A =
[[109 125 120 136 110 115 119 120 128 145 124 135 100 129]
 [127 116 119 115 125 127 119 117 115 116 117 112 129 116]
 [127 127 125 126 129 125 124 126 127 127 127 126 128 128]
 [119 126 123 129 119 123 123 123 125 131 126 127 118 125]
 [123 130 123 136 120 140 126 121 117 137 131 126 130 117]
 [129 117 122 118 128 128 121 118 117 120 118 116 128 120]
 [125 122 113 122 127 136 112 110 110 124 124 108 135 113]
 [116 134 120 131 109 141 129 127 115 120 136 108 128 111]]
Indices start at 1.
(1, 1): 109
(8, 12): 108
(7, 10): 124
(3, 8): 126
(5, 11): 131
(7, 6): 136
(5, 14): 117
(3, 14): 128
(3, 5): 129
(2, 12): 112
(2, 14): 116
(4, 6): 123
(4, 1): 119
(8, 10): 120
(8, 5): 109
(5, 4): 136
(4, 10): 131
(2, 8): 117
(5, 8): 121
(7, 4): 122
(3, 4): 126
(4, 12): 127
(7, 5): 127
(4, 14): 125
(6, 11): 118
(3, 6): 125
(5, 1): 123
(8, 1): 116
(4, 7): 123
(6, 10): 120

grid =
[[118 104 117 135 119 133 122 122 120 122 124 134]
 [128 127 127 126 126 130 134 127 132 132 127 128]
 [129 129 128 127 127 133 130 128 130 130 127 125]
 [124 124 120 121 131 120 119 138 113 138 144 122]
 [130 124 131 128 126 131 133 122 128 127 123 129]
 [131 126 130 127 127 133 134 127 131 132 123 128]
 [132 130 131 128 129 131 136 128 129 128 127 130]
 [129 130 127 127 130 130 131 130 132 130 128 126]
 [119 128 120 133 118 136 117 120 122 127 143 118]
 [127 126 127 126 126 127 126 128 128 125 128 125]
 [128 129 129 127 127 127 131 125 127 126 129 130]
 [131 115 130 139 136 120 119 135 112 124 117 147]
 [132 148 132 124 137 125 117 126 119 130 140 118]
 [133 117 131 139 138 119 122 138 114 127 117 149]
 [126 130 126 131 125 128 131 129 134 126 131 129]
 [133 146 136 121 130 124 135 127 144 127 125 122]]
Rows and columns are counted from 1.
row 1 col 1 => 118
row 10 col 7 => 126
row 12 col 8 => 135
row 7 col 12 => 130
row 14 col 10 => 127
row 4 col 11 => 144
row 16 col 6 => 124
row 8 col 3 => 127
row 11 col 10 => 126
row 12 col 10 => 124
row 12 col 6 => 120
row 7 col 1 => 132
row 5 col 5 => 126
row 14 col 7 => 122
row 12 col 2 => 115
row 15 col 12 => 129
row 6 col 7 => 134
row 1 col 11 => 124
row 14 col 11 => 117
row 11 col 8 => 125
row 15 col 8 => 129
row 13 col 4 => 124
row 7 col 5 => 129
row 1 col 5 => 119
row 6 col 1 => 131
row 12 col 12 => 147
row 4 col 10 => 138
row 13 col 8 => 126
row 14 col 1 => 133
row 2 col 8 => 127
row 10 col 12 => 125
row 11 col 11 => 129

a =
array([[117, 125, 128, 131, 132, 127, 124, 126, 141, 130, 128],
       [122, 116, 117, 126, 124, 128, 137, 123, 128, 140, 136],
       [123, 129, 116, 137, 136, 132, 126, 131, 129, 138, 130],
       [122, 134, 128, 132, 120, 135, 131, 135, 135, 133, 137],
       [131, 124, 137, 125, 144, 140, 117, 129, 123, 122, 121],
       [134, 124, 140, 136, 134, 123, 135, 139, 128, 125, 105],
       [138, 121, 136, 133, 126, 122, 134, 121, 118, 128, 125],
       [127, 110, 125, 117, 134, 125, 124, 115, 130, 119, 121]])
Rows and columns are counted from 1.
(1, 1) = 117
(7, 6) = 122
(5, 4) = 125
(4, 10) = 133
(2, 2) = 116
(1, 6) = 127
(6, 4) = 136
(8, 9) = 130
(1, 2) = 125
(3, 2) = 129
(3, 1) = 123
(2, 6) = 128
(5, 10) = 122
(7, 2) = 121
(4, 2) = 134
(7, 7) = 134
(4, 6) = 135
(7, 5) = 126
(1, 8) = 126
(8, 4) = 117
(8, 8) = 115
(2, 5) = 124
(1, 9) = 141
(6, 1) = 134
(5, 9) = 123
(6, 6) = 123
(5, 2) = 124
(5, 8) = 129
(5, 5) = 144
(3, 7) = 126
(8, 11) = 121
